Here is a tiny trained network, its code and every weight. The questions are about switching its units off for an input and a target symbol, where a switched-off unit gives its printed mean instead of its output.

import numpy as np


def w(rows, s, z=0):
    codes = np.array(rows[::2]) - 128.0
    scale = np.full(codes.shape[1], s)
    scale[-1] = z or s
    return codes * scale


def norm(h):
    return h / np.sqrt((h * h).mean(-1, keepdims=True) + 1e-5)


def f(y):
    return np.maximum(y, 0)


def softmax(a):
    e = np.exp(a - a.max(-1, keepdims=True))
    return e / e.sum(-1, keepdims=True)


def log_softmax(a):
    a = a - a.max(-1, keepdims=True)
    return a - np.log(np.exp(a).sum(-1, keepdims=True))


def net(x, mask):
    ids = ['Ψγζηπστφ'.index(c) for c in x.split()]
    T = len(ids)
    res = E[ids] + P[:T]
    u = 0
    for l in range(2):
        r = norm(res)
        for j in range(2):
            rows = slice(3 * j, 3 * j + 3)
            q, k, v = (r @ M[l][rows].T for M in (Q, K, V))
            z = softmax(np.where(np.tri(T) > 0, q @ k.T / 3**0.5, -1e9)) @ v
            o = O[l][rows]
            res = res + np.where(mask[u + j], z, o[:, -1]) @ o[:, :-1]
        u += 2
        y = f(norm(res) @ A[l][:, :-1].T + A[l][:, -1])
        res = res + np.where(mask[u : u + 8], y, B[l][:, -1]) @ B[l][:, :-1]
        u += 8
    return log_softmax(norm(res)[-1] @ U[:, :-1].T + U[:, -1])


Q, K, V, O, A, B = {}, {}, {}, {}, {}, {}
E = w([
[36,145,220],'Ψ',
[63,197,155],'γ',
[58,80,181],'ζ',
[85,206,148],'η',
[113,252,172],'π',
[118,253,140],'σ',
[92,137,149],'τ',
[128,235,139],'φ',
],0.0047)
P = w([
[163,49,136],'0',
[17,218,164],'1',
[105,190,149],'2',
[248,34,90],'3',
[50,189,123],'4',
[127,175,166],'5',
[221,86,255],'6',
[45,160,99],'7',
[146,165,151],'8',
[232,85,213],'9',
[70,133,72],'10',
[160,160,164],'11',
[243,87,215],'12',
],0.0086)
Q[0] = w([
[154,92,130],'0.h0',
[150,141,96],'0.h0',
[116,125,86],'0.h0',
[172,112,150],'0.h1',
[43,255,198],'0.h1',
[129,172,161],'0.h1',
],0.015)
K[0] = w([
[108,120,83],'0.h0',
[117,147,125],'0.h0',
[93,121,139],'0.h0',
[150,122,117],'0.h1',
[56,109,5],'0.h1',
[140,130,102],'0.h1',
],0.018)
V[0] = w([
[108,201,225],'0.h0',
[69,172,110],'0.h0',
[113,166,164],'0.h0',
[106,150,22],'0.h1',
[147,26,128],'0.h1',
[254,220,106],'0.h1',
],0.0083)
O[0] = w([
[111,26,182,254],'0.h0',
[77,68,137,107],'0.h0',
[120,85,149,176],'0.h0',
[98,79,42,125],'0.h1',
[216,164,91,7],'0.h1',
[140,2,111,54],'0.h1',
],0.01,0.0041)
A[0] = w([
[105,115,162,34],'0.n0',
[124,104,137,2],'0.n1',
[28,115,124,95],'0.n2',
[130,124,98,143],'0.n3',
[3,176,67,89],'0.n4',
[149,135,144,45],'0.n5',
[101,143,128,149],'0.n6',
[74,110,122,39],'0.n7',
],0.026,0.0029)
B[0] = w([
[158,89,93,179],'0.n0',
[110,171,137,137],'0.n1',
[210,51,189,250],'0.n2',
[148,113,165,128],'0.n3',
[84,212,253,254],'0.n4',
[112,95,127,141],'0.n5',
[110,142,116,167],'0.n6',
[143,57,120,183],'0.n7',
],0.032,0.017)
Q[1] = w([
[82,117,250],'1.h0',
[120,94,170],'1.h0',
[72,166,74],'1.h0',
[145,161,124],'1.h1',
[125,83,103],'1.h1',
[79,138,214],'1.h1',
],0.025)
K[1] = w([
[228,41,135],'1.h0',
[157,178,28],'1.h0',
[78,31,199],'1.h0',
[81,172,131],'1.h1',
[186,65,93],'1.h1',
[174,118,251],'1.h1',
],0.015)
V[1] = w([
[59,193,254],'1.h0',
[33,50,202],'1.h0',
[105,208,204],'1.h0',
[115,144,86],'1.h1',
[135,28,222],'1.h1',
[152,245,172],'1.h1',
],0.0098)
O[1] = w([
[11,101,171,110],'1.h0',
[101,218,185,51],'1.h0',
[35,71,146,140],'1.h0',
[136,96,176,79],'1.h1',
[120,234,47,246],'1.h1',
[116,55,65,148],'1.h1',
],0.011,0.013)
A[1] = w([
[121,231,114,159],'1.n0',
[2,175,221,115],'1.n1',
[41,81,159,185],'1.n2',
[48,83,111,101],'1.n3',
[128,218,142,38],'1.n4',
[87,231,154,60],'1.n5',
[116,131,145,3],'1.n6',
[125,121,235,101],'1.n7',
],0.019,0.0028)
B[1] = w([
[21,183,123,144],'1.n0',
[251,217,64,197],'1.n1',
[198,200,160,168],'1.n2',
[104,101,183,151],'1.n3',
[65,78,127,146],'1.n4',
[102,15,144,149],'1.n5',
[142,120,110,131],'1.n6',
[85,103,35,247],'1.n7',
],0.032,0.016)
U = w([
[179,254,190,42],'Ψ',
[132,179,223,98],'γ',
[106,129,233,105],'ζ',
[107,59,179,110],'η',
[60,74,148,254],'π',
[92,201,80,221],'σ',
[106,38,83,141],'τ',
[188,119,12,90],'φ',
],0.013,0.0052)

Each question gives the input, a string of symbols that net reads in full, and the target symbol t.
The units are the heads (3 rows each of Q, K, V and O) and the neurons (one row each of A and B). Each row of codes is followed by its name. A weight is (code - 128) times the scale printed after its matrix; where a second scale follows, it is the last column's (O, A, B and U).
mask holds one flag per unit, layer by layer, with each layer's heads first. A switched-off unit (its flag False) gives its mean, the last column of its rows in O or B, instead of its output. The means were averaged over made-up inputs and are rounded, as every weight is.
A unit's drop is (log p(t) with every unit on - log p(t) with that unit switched off) / (log p(t) with every unit on - log p(t) with every unit switched off).
The circuit of an input: a set's keep is (log p(t) with only the set's units on - log p(t) with every unit switched off) / (log p(t) with every unit on - log p(t) with every unit switched off). Starting from the 12 units with the biggest drops (on a tie, the unit counted first), units are removed one at a time, each time the one whose removal leaves the highest keep (on an exact tie, the one counted first), for as long as the keep stays at least 0.8.
units of the circuit, in order: the units of the circuit, biggest drop first
top k neurons: the k neurons with the biggest drops, biggest first
k most important neurons of layer l: the k neurons of layer l with the biggest drops, biggest first
heads that matter: for each layer, one digit per head in row order, 1 if its drop is at least 0.15 and else 0, layers parted by /
input π π φ π, target π: heads that matter -> 00 / 10
input π Ψ σ τ, target π: top 3 neurons -> [0.n4; 0.n0; 0.n2]
input φ ζ ζ σ π π φ σ τ ζ φ τ τ, target φ: 4 most important neurons of layer 0 -> [0.n4; 0.n2; 0.n7; 0.n0]
input Ψ π σ Ψ, target Ψ: heads that matter -> 11 / 10
input σ π φ Ψ γ ζ τ Ψ σ ζ σ φ ζ, target σ: units of the circuit, in order -> [0.n2]
input ζ φ γ Ψ ζ ζ σ γ ζ Ψ ζ π, target σ: heads that matter -> 01 / 00
input τ Ψ π π φ π ζ τ φ Ψ σ Ψ, target η: units of the circuit, in order -> [0.n2; 0.h1; 1.n1]
input τ η Ψ π η ζ Ψ, target τ: heads that matter -> 11 / 10
input π φ η Ψ σ σ σ τ τ τ, target π: units of the circuit, in order -> [0.n2; 1.n5]
input φ σ π, target η: heads that matter -> 11 / 00
input τ π Ψ ζ σ ζ π, target τ: units of the circuit, in order -> [0.n4; 1.n1]
input σ φ φ Ψ, target σ: top 3 neurons -> [0.n2; 0.n5; 0.n0]
input π φ ζ φ φ Ψ Ψ σ γ, target η: 2 most important neurons of layer 1 -> [1.n1; 1.n7]
input η π σ φ ζ ζ π Ψ σ, target φ: units of the circuit, in order -> [1.n7]
input π τ π ζ π φ, target τ: top 3 neurons -> [0.n4; 1.n1; 1.n7]
input τ η φ ζ φ Ψ σ π η φ, target τ: top 4 neurons -> [0.n4; 1.n1; 1.n2; 0.n0]
input π η π Ψ, target π: heads that matter -> 01 / 10
input Ψ γ ζ γ τ η ζ, target Ψ: heads that matter -> 11 / 10
input τ τ φ σ σ σ σ, target τ: top 2 neurons -> [0.n4; 1.n1]
input φ π Ψ γ, target φ: units of the circuit, in order -> [0.n4]
input π φ ζ φ σ ζ ζ, target π: 3 most important neurons of layer 0 -> [0.n4; 0.n7; 0.n0]
input π φ γ η, target π: heads that matter -> 00 / 10
input φ γ τ φ τ σ σ φ Ψ σ φ ζ η, target φ: top 2 neurons -> [0.n4; 0.n2]
input φ Ψ σ φ σ π ζ, target φ: heads that matter -> 11 / 00
